Below is a small trained network, with its code and all its weights. Each question gives an input and a target symbol and asks what happens when units are switched off, that is, made to give their printed mean instead of their output.

import numpy as np


def w(rows, s, z=0):
    codes = np.array(rows[::2]) - 128.0
    scale = np.full(codes.shape[1], s)
    scale[-1] = z or s
    return codes * scale


def norm(h):
    return h / np.sqrt((h * h).mean(-1, keepdims=True) + 1e-5)


def f(y):
    return y / 2 * (1 + np.tanh(0.7978845608 * (y + 0.044715 * y**3)))


def softmax(a):
    e = np.exp(a - a.max(-1, keepdims=True))
    return e / e.sum(-1, keepdims=True)


def log_softmax(a):
    a = a - a.max(-1, keepdims=True)
    return a - np.log(np.exp(a).sum(-1, keepdims=True))


def net(x, mask):
    ids = ['ΔΘΨαβεηλμξπφω'.index(c) for c in x.split()]
    T = len(ids)
    res = E[ids] + P[:T]
    r = norm(res)
    for j in range(2):
        rows = slice(3 * j, 3 * j + 3)
        q, k, v = (r @ M[0][rows].T for M in (Q, K, V))
        z = softmax(np.where(np.tri(T) > 0, q @ k.T / 3**0.5, -1e9)) @ v
        o = O[0][rows]
        res = res + np.where(mask[j], z, o[:, -1]) @ o[:, :-1]
    y = f(norm(res) @ A[0][:, :-1].T + A[0][:, -1])
    res = res + np.where(mask[2:18], y, B[0][:, -1]) @ B[0][:, :-1]
    return log_softmax(norm(res)[-1] @ U[:, :-1].T + U[:, -1])


Q, K, V, O, A, B = {}, {}, {}, {}, {}, {}
E = w([
[103,145,133,81,98,167,179,159,180,98,147],'Δ',
[128,87,115,161,92,83,89,127,108,155,88],'Θ',
[112,97,90,99,53,129,146,128,78,125,80],'Ψ',
[53,155,107,103,84,141,155,131,125,164,107],'α',
[145,74,251,118,192,77,174,131,11,135,96],'β',
[105,103,70,112,103,142,188,134,102,131,113],'ε',
[113,139,126,163,117,79,113,111,135,183,93],'η',
[83,110,141,169,109,87,151,136,144,143,133],'λ',
[141,99,74,195,170,138,157,155,156,166,147],'μ',
[49,132,156,153,140,134,58,169,163,118,117],'ξ',
[86,133,102,86,174,95,121,124,176,137,154],'π',
[152,83,98,158,129,84,169,116,117,128,123],'φ',
[187,148,110,90,92,116,149,119,172,161,125],'ω',
],0.018)
P = w([
[109,196,110,155,150,35,185,81,164,23,72],'0',
[95,140,108,162,124,84,174,52,201,90,82],'1',
[94,193,96,184,96,31,191,159,149,90,128],'2',
[83,108,118,156,113,105,188,90,204,139,87],'3',
[109,171,107,157,111,47,176,189,147,114,119],'4',
[102,90,124,142,117,116,167,117,186,168,101],'5',
[132,151,120,133,115,61,153,200,130,133,125],'6',
[97,69,156,135,99,131,144,116,175,184,148],'7',
[135,120,158,146,97,79,147,184,99,162,207],'8',
[141,109,119,97,135,86,137,240,135,158,99],'9',
[125,14,185,100,108,159,120,133,171,209,163],'10',
[153,92,151,89,120,95,121,254,110,174,155],'11',
[130,31,157,100,122,139,126,182,140,199,143],'12',
],0.0085)
Q[0] = w([
[100,39,144,101,147,157,150,94,213,167,32],'head 1',
[121,178,106,121,121,46,150,219,97,141,131],'head 1',
[86,65,132,116,91,52,189,252,191,204,84],'head 1',
[139,104,129,97,139,119,129,179,171,150,129],'head 2',
[112,131,146,123,118,96,150,153,75,152,132],'head 2',
[155,165,96,145,122,144,90,131,149,88,171],'head 2',
],0.016)
K[0] = w([
[156,164,137,114,147,85,145,249,86,132,113],'head 1',
[131,90,170,131,119,156,128,95,119,152,164],'head 1',
[140,108,186,97,163,152,133,137,82,172,137],'head 1',
[132,107,153,120,124,137,130,151,115,153,133],'head 2',
[139,111,138,122,127,156,103,124,151,138,169],'head 2',
[109,131,134,152,115,118,147,66,112,112,122],'head 2',
],0.021)
V[0] = w([
[151,116,140,207,250,123,151,156,192,138,188],'head 1',
[214,111,53,56,111,88,209,102,173,144,178],'head 1',
[77,224,122,78,181,102,79,100,190,208,162],'head 1',
[84,108,150,99,64,135,128,156,162,53,129],'head 2',
[172,103,135,84,78,41,132,112,172,157,125],'head 2',
[197,165,161,160,78,192,121,142,137,127,101],'head 2',
],0.012)
O[0] = w([
[116,74,177,88,87,162,149,2,70,100,144,136],'head 1',
[135,226,129,153,135,132,96,62,94,189,149,90],'head 1',
[188,117,149,69,180,156,164,101,136,173,80,12],'head 1',
[190,155,118,104,142,162,90,107,181,99,173,193],'head 2',
[144,149,127,99,103,79,145,81,168,159,119,246],'head 2',
[161,155,152,186,80,137,150,146,184,103,101,1],'head 2',
],0.016,0.0077)
A[0] = w([
[205,208,117,129,189,127,121,160,120,167,94,145],'neuron 1',
[124,122,128,96,111,136,134,35,97,111,151,157],'neuron 2',
[172,144,115,186,123,88,47,98,88,136,149,145],'neuron 3',
[152,87,87,71,176,103,186,183,158,150,45,100],'neuron 4',
[127,142,158,71,103,150,180,96,106,167,71,132],'neuron 5',
[79,115,110,63,132,115,95,148,154,200,148,162],'neuron 6',
[179,157,147,95,134,147,86,99,162,111,166,158],'neuron 7',
[130,170,102,161,147,94,68,187,134,182,154,2],'neuron 8',
[181,54,172,175,108,123,164,142,136,109,106,141],'neuron 9',
[152,100,101,147,161,130,123,225,167,124,140,209],'neuron 10',
[200,107,203,86,187,150,159,107,136,162,8,62],'neuron 11',
[138,104,156,49,125,91,124,116,128,116,136,130],'neuron 12',
[99,118,105,158,93,86,120,153,171,98,150,165],'neuron 13',
[114,123,153,157,81,120,121,131,92,59,94,168],'neuron 14',
[120,106,90,149,164,174,73,159,80,133,149,154],'neuron 15',
[88,170,102,167,117,125,130,151,160,115,85,119],'neuron 16',
],0.015,0.0075)
B[0] = w([
[118,16,160,169,153,127,2,98,106,134,132,189],'neuron 1',
[113,153,142,100,145,68,86,218,113,106,51,195],'neuron 2',
[70,90,77,72,78,169,187,124,213,53,148,153],'neuron 3',
[145,198,227,156,21,132,85,79,190,100,218,171],'neuron 4',
[109,90,171,228,236,114,134,183,170,87,184,159],'neuron 5',
[205,88,128,189,95,63,165,130,103,104,159,216],'neuron 6',
[85,45,69,177,104,129,231,109,121,124,91,164],'neuron 7',
[177,206,155,98,131,221,166,133,58,42,98,166],'neuron 8',
[116,184,103,121,23,192,188,143,148,170,149,153],'neuron 9',
[34,82,190,72,36,96,100,100,144,172,78,201],'neuron 10',
[46,164,78,51,239,159,190,182,76,133,232,163],'neuron 11',
[163,150,98,165,99,84,109,164,159,79,74,187],'neuron 12',
[182,192,150,99,186,188,178,144,103,153,92,251],'neuron 13',
[139,133,154,161,152,183,50,61,178,185,168,191],'neuron 14',
[225,104,166,147,78,18,62,123,87,165,139,146],'neuron 15',
[248,101,76,145,133,161,144,107,114,133,138,153],'neuron 16',
],0.01,0.016)
U = w([
[93,111,122,33,115,184,148,172,174,64,154,144],'Δ',
[133,61,43,149,140,144,115,93,180,101,144,120],'Θ',
[86,186,63,127,159,152,63,253,152,172,93,214],'Ψ',
[188,175,94,162,116,165,140,137,46,73,206,142],'α',
[79,159,199,162,133,148,141,98,54,78,66,140],'β',
[151,104,74,10,201,142,137,161,73,173,137,255],'ε',
[144,184,107,185,160,92,124,87,150,198,116,154],'η',
[115,145,149,206,161,101,188,169,158,96,255,55],'λ',
[104,90,100,168,100,154,162,190,75,213,159,158],'μ',
[178,111,178,101,112,118,34,136,157,152,177,85],'ξ',
[120,89,84,146,141,21,124,196,146,88,100,98],'π',
[21,202,60,82,87,71,126,120,133,140,161,50],'φ',
[216,198,179,80,99,112,208,127,98,154,80,122],'ω',
],0.0079,0.0044)

Each question gives the input, a string of symbols that net reads in full, and the target symbol t.
The units are the heads (3 rows each of Q, K, V and O) and the neurons (one row each of A and B). Each row of codes is followed by its name. A weight is (code - 128) times the scale printed after its matrix; where a second scale follows, it is the last column's (O, A, B and U).
mask holds one flag per unit, heads first, then neurons. A switched-off unit (its flag False) gives its mean, the last column of its rows in O or B, instead of its output. The means were averaged over made-up inputs and are rounded, as every weight is.
A unit's drop is (log p(t) with every unit on - log p(t) with that unit switched off) / (log p(t) with every unit on - log p(t) with every unit switched off).
The circuit of an input: a set's keep is (log p(t) with only the set's units on - log p(t) with every unit switched off) / (log p(t) with every unit on - log p(t) with every unit switched off). Starting from the 12 units with the biggest drops (on a tie, the unit counted first), units are removed one at a time, each time the one whose removal leaves the highest keep (on an exact tie, the one counted first), for as long as the keep stays at least 0.8.
units of the circuit, in order: the units of the circuit, biggest drop first
k most important neurons: the k neurons with the biggest drops, biggest first
heads that matter: for each layer, one digit per head in row order, 1 if its drop is at least 0.15 and else 0, layers parted by /
input α μ ξ π α ω ω, target η: heads that matter : 10
input ε π μ ε, target β: units of the circuit, in order : (head 1; neuron 2)
input π λ π ω α ω η μ ω λ Ψ ξ, target Ψ: heads that matter : 10
input ε Ψ π φ μ Θ λ λ Δ ε, target Θ: heads that matter : 11
input η α α φ ε, target φ: units of the circuit, in order : (head 1; neuron 3; neuron 2)
input π λ μ λ, target β: units of the circuit, in order : (head 1; neuron 2)
input ω α α Δ π ξ λ λ α π Ψ, target ε: heads that matter : 10
input λ π ω, target ε: heads that matter : 10
input α μ φ μ ξ Δ ξ, target Θ: 2 most important neurons : (neuron 3; neuron 7)
input λ π λ ε μ α μ ε ε α Δ η Δ, target λ: heads that matter : 10
input ω α ω η ε, target λ: 3 most important neurons : (neuron 5; neuron 4; neuron 11)
input λ λ Ψ β Ψ ω α Θ μ α, target μ: units of the circuit, in order : (head 2; neuron 2)
input λ β Ψ ε μ φ ω ω Ψ φ λ, target ω: most important neuron : (neuron 13)
input Δ Ψ μ φ α λ Θ α φ, target ξ: 2 most important neurons : (neuron 4; neuron 1)
input η π α φ λ λ π λ π ξ Θ, target Δ: heads that matter : 10
input α μ ε Δ α Ψ μ, target Ψ: heads that matter : 10
input π π φ, target ε: units of the circuit, in order : (head 1; neuron 11)
input π ε Δ Θ β μ, target μ: heads that matter : 11
input λ η α β α, target α: 2 most important neurons : (neuron 10; neuron 13)
input Δ Θ λ π π Θ ε λ ε ω, target α: heads that matter : 10
input α β Δ ω, target ω: units of the circuit, in order : (neuron 13; head 2)
input λ λ α π α β η, target π: most important neuron : (neuron 4)
input π Θ ξ π λ α φ, target ξ: heads that matter : 10
